Below are the code and all the weights of a small trained network. Each question names an input and a class and asks about switching units off, where a switched-off unit gives its printed mean instead of its output.

import numpy as np


def w(rows, s, z=0):
    codes = np.array(rows[::2]) - 128.0
    scale = np.full(codes.shape[1], s)
    scale[-1] = z or s
    return codes * scale


def norm(h):
    return h / np.sqrt((h * h).mean(-1, keepdims=True) + 1e-5)


def f(y):
    return y / 2 * (1 + np.tanh(0.7978845608 * (y + 0.044715 * y**3)))


def log_softmax(a):
    a = a - a.max(-1, keepdims=True)
    return a - np.log(np.exp(a).sum(-1, keepdims=True))


def net(x, mask):
    res = np.array(x, float).reshape(1, 3) / 4 @ E
    u = 0
    for l in range(2):
        y = f(norm(res) @ A[l][:, :-1].T + A[l][:, -1])
        res = res + np.where(mask[u : u + 5], y, B[l][:, -1]) @ B[l][:, :-1]
        u += 5
    return log_softmax(norm(res)[-1] @ U[:, :-1].T + U[:, -1])


A, B = {}, {}
E = w([
[150,163,233,82,135,224,2],'x0',
[137,124,104,88,146,140,154],'x1',
[209,36,251,144,178,93,222],'x2',
],0.0064)
A[0] = w([
[17,50,94,121,78,156,162,113],'0.n1',
[153,83,254,60,129,194,83,15],'0.n2',
[185,54,227,132,216,143,155,16],'0.n3',
[115,99,103,139,144,76,153,76],'0.n4',
[144,49,214,127,188,78,139,6],'0.n5',
],0.0071,0.0023)
B[0] = w([
[178,140,219,145,116,155,71,166],'0.n1',
[45,1,120,91,32,179,145,255],'0.n2',
[165,201,136,187,195,108,113,252],'0.n3',
[146,180,160,27,65,135,78,161],'0.n4',
[117,205,12,130,161,92,113,214],'0.n5',
],0.0084,0.0057)
A[1] = w([
[59,192,93,172,132,134,117,234],'1.n1',
[169,109,130,94,102,27,156,77],'1.n2',
[128,68,180,224,248,83,170,221],'1.n3',
[111,129,126,113,39,1,213,44],'1.n4',
[157,119,83,163,114,86,136,4],'1.n5',
],0.0075,0.0017)
B[1] = w([
[238,115,66,148,204,130,199,252],'1.n1',
[104,98,99,129,117,208,68,195],'1.n2',
[169,209,83,127,153,70,134,249],'1.n3',
[46,33,231,103,68,206,107,248],'1.n4',
[80,142,211,73,61,124,2,157],'1.n5',
],0.011,0.0042)
U = w([
[255,237,25,162,201,47,136,254],'0',
[82,25,221,124,48,195,110,2],'1',
],0.0087,0.00092)

Each question gives the input, the list of numbers given to net, and the class t.
The units are the neurons (one row each of A and B). Each row of codes is followed by its name. A weight is (code - 128) times the scale printed after its matrix; where a second scale follows, it is the last column's (A, B and U).
mask holds one flag per neuron, layer by layer. A switched-off neuron (its flag False) gives its mean, the last column of its row in B, instead of its output. The means were averaged over made-up inputs and are rounded, as every weight is.
A unit's drop is (log p(t) with every unit on - log p(t) with that unit switched off) / (log p(t) with every unit on - log p(t) with every unit switched off).
unit that matters most: the unit with the biggest drop
k most important neurons: the k neurons with the biggest drops, biggest first
top k neurons in layer l: the k neurons of layer l with the biggest drops, biggest first
drop when u is switched off: that unit's drop, to one decimal
input [5,-7,6], class 0: unit that matters most	0.n3
input [7,-3,8], class 0: top 2 neurons in layer 0	0.n3, 0.n5
input [-8,-6,-7], class 1: 4 most important neurons	0.n3, 1.n4, 0.n5, 1.n3
input [-7,-3,-5], class 1: 3 most important neurons	1.n4, 0.n3, 0.n5
input [2,-7,-2], class 0: 2 most important neurons	1.n4, 0.n2
input [4,5,4], class 0: 3 most important neurons	0.n3, 1.n4, 0.n4
input [0,-8,0], class 0: 2 most important neurons	0.n2, 0.n4
input [-8,7,-7], class 1: 2 most important neurons	0.n3, 1.n4
input [1,4,1], class 0: 2 most important neurons	0.n3, 1.n4
input [-8,-7,4], class 1: drop when 1.n4 is switched off	0.5
input [3,4,7], class 0: drop when 0.n3 is switched off	0.5
input [-8,-6,2], class 1: drop when 1.n3 is switched off	0.0
